[[ 7.12 -1.24  5.96 -6.67 -0.42  5.05 -0.85  0.05]
 [-7.73  5.05  5.27 -4.56  1.87  3.98  1.91 -7.68]
 [-0.43 -5.94  0.61  3.34  3.87  2.01  6.03 -3.95]
 [ 4.00 -5.48  4.29 -5.20  5.10 -0.94  2.38 -7.72]
 [-5.14  2.59 -1.41  5.54  6.67 -0.17 -7.73 -2.84]
 [ 5.42 -5.95 -0.25 -7.06  1.71 -1.12 -4.94 -1.88]
 [ 1.98 -1.26 -2.24 -3.16  1.40 -1.56  1.02  5.55]
 [ 3.94  4.46  5.47  6.00 -7.67  6.04  6.73 -2.26]
 [ 3.29 -5.50  2.81 -6.68  0.57  7.22  3.13  7.32]
 [ 2.81  3.90  7.02  1.99 -5.94  5.09  5.98  5.91]
 [-3.69  4.82  0.24 -6.53 -1.22  6.98  1.89  3.92]
 [-2.46  6.67  4.31 -6.72  0.71  3.52  6.75 -6.48]]
->
[[ 2.81  3.90  7.02  1.99 -5.94  5.09  5.98  5.91]
 [ 7.12 -1.24  5.96 -6.67 -0.42  5.05 -0.85  0.05]
 [ 3.94  4.46  5.47  6.00 -7.67  6.04  6.73 -2.26]
 [-7.73  5.05  5.27 -4.56  1.87  3.98  1.91 -7.68]
 [-2.46  6.67  4.31 -6.72  0.71  3.52  6.75 -6.48]
 [ 4.00 -5.48  4.29 -5.20  5.10 -0.94  2.38 -7.72]
 [ 3.29 -5.50  2.81 -6.68  0.57  7.22  3.13  7.32]
 [-0.43 -5.94  0.61  3.34  3.87  2.01  6.03 -3.95]
 [-3.69  4.82  0.24 -6.53 -1.22  6.98  1.89  3.92]
 [ 5.42 -5.95 -0.25 -7.06  1.71 -1.12 -4.94 -1.88]
 [-5.14  2.59 -1.41  5.54  6.67 -0.17 -7.73 -2.84]
 [ 1.98 -1.26 -2.24 -3.16  1.40 -1.56  1.02  5.55]]

[[-6.22  0.24  1.26  2.71  5.65  2.50 -0.25  1.19 -6.08 -2.95 -2.16]
 [-5.86 -0.36  1.51  2.65  5.89  2.38  0.12  1.58 -5.72 -2.73 -2.36]
 [-6.31  0.61  1.13  2.65  5.51  2.60 -0.42  0.81 -6.37 -3.03 -2.00]]
->
[[-5.86 -0.36  1.51  2.65  5.89  2.38  0.12  1.58 -5.72 -2.73 -2.36]
 [-6.22  0.24  1.26  2.71  5.65  2.50 -0.25  1.19 -6.08 -2.95 -2.16]
 [-6.31  0.61  1.13  2.65  5.51  2.60 -0.42  0.81 -6.37 -3.03 -2.00]]

[[-5.21  7.63 -2.92  4.66  2.19  8.59]
 [-3.91 -1.58  1.18 -6.48 -4.22  7.90]
 [-5.51  6.04 -7.73  4.51  1.51  6.07]
 [ 2.52 -1.96 -6.33  6.21  6.32 -8.46]
 [-0.96  8.49 -3.23 -8.31  6.68 -5.51]
 [-5.42  1.44  1.15 -2.93 -2.88  7.02]
 [ 1.31 -6.83  5.63 -7.89 -0.59  3.81]
 [ 7.70  8.25 -3.75  3.70 -0.47  1.09]]
->
[[ 1.31 -6.83  5.63 -7.89 -0.59  3.81]
 [-3.91 -1.58  1.18 -6.48 -4.22  7.90]
 [-5.42  1.44  1.15 -2.93 -2.88  7.02]
 [-5.21  7.63 -2.92  4.66  2.19  8.59]
 [-0.96  8.49 -3.23 -8.31  6.68 -5.51]
 [ 7.70  8.25 -3.75  3.70 -0.47  1.09]
 [ 2.52 -1.96 -6.33  6.21  6.32 -8.46]
 [-5.51  6.04 -7.73  4.51  1.51  6.07]]

[[ 0.32  0.64  1.66  0.97 -0.65 -2.21  1.43 -0.90  4.19]
 [-2.14 -4.66 -2.58 -2.46  1.64  1.71 -4.36  3.52 -2.36]
 [-1.83 -0.68  4.12  0.77 -0.80  3.33  4.33 -1.16 -3.45]
 [ 0.75  2.35  4.88  2.45 -0.86  0.15  3.85 -4.27 -2.56]
 [ 0.32 -3.14 -2.62 -0.90 -0.62  0.71  1.21  0.44  2.40]
 [ 0.05  0.32  0.90  0.84 -1.15 -0.70  1.99 -2.49  0.03]
 [ 0.70  1.96  3.76  1.18 -0.28  1.98 -0.12 -1.53 -4.22]
 [-0.48  0.77  1.70  0.86 -1.80  1.09  6.73 -2.88 -1.08]
 [ 0.48  1.72 -0.56  1.15 -2.31 -0.79  1.98 -0.96  1.82]
 [-2.95 -4.12 -3.26 -2.21  1.43  1.58 -2.97  3.07 -2.62]]
->
[[ 0.75  2.35  4.88  2.45 -0.86  0.15  3.85 -4.27 -2.56]
 [-1.83 -0.68  4.12  0.77 -0.80  3.33  4.33 -1.16 -3.45]
 [ 0.70  1.96  3.76  1.18 -0.28  1.98 -0.12 -1.53 -4.22]
 [-0.48  0.77  1.70  0.86 -1.80  1.09  6.73 -2.88 -1.08]
 [ 0.32  0.64  1.66  0.97 -0.65 -2.21  1.43 -0.90  4.19]
 [ 0.05  0.32  0.90  0.84 -1.15 -0.70  1.99 -2.49  0.03]
 [ 0.48  1.72 -0.56  1.15 -2.31 -0.79  1.98 -0.96  1.82]
 [-2.14 -4.66 -2.58 -2.46  1.64  1.71 -4.36  3.52 -2.36]
 [ 0.32 -3.14 -2.62 -0.90 -0.62  0.71  1.21  0.44  2.40]
 [-2.95 -4.12 -3.26 -2.21  1.43  1.58 -2.97  3.07 -2.62]]

[[-1.09 -2.02  0.26 -2.61  0.84 -1.56  7.10 -2.18 -2.22]
 [ 3.19 -0.68  4.93  4.30 -0.86 -0.70 -0.77 -3.21  2.07]]
->
[[ 3.19 -0.68  4.93  4.30 -0.86 -0.70 -0.77 -3.21  2.07]
 [-1.09 -2.02  0.26 -2.61  0.84 -1.56  7.10 -2.18 -2.22]]

[[-0.86 -1.15 -6.10  3.30  1.68 -1.96]
 [-1.34 -1.34 -4.64  4.91  3.35 -2.33]
 [ 1.61  1.45 -5.66  0.31  0.33 -2.46]
 [ 1.84  1.40 -5.71  0.30  0.42 -2.13]
 [ 2.31  1.52 -5.50  0.88  0.10 -1.93]
 [-0.04  0.36 -5.35  2.65  0.91 -1.76]
 [-1.32  1.11 -5.41  4.67  1.55 -2.90]]
->
[[-1.34 -1.34 -4.64  4.91  3.35 -2.33]
 [-0.04  0.36 -5.35  2.65  0.91 -1.76]
 [-1.32  1.11 -5.41  4.67  1.55 -2.90]
 [ 2.31  1.52 -5.50  0.88  0.10 -1.93]
 [ 1.61  1.45 -5.66  0.31  0.33 -2.46]
 [ 1.84  1.40 -5.71  0.30  0.42 -2.13]
 [-0.86 -1.15 -6.10  3.30  1.68 -1.96]]
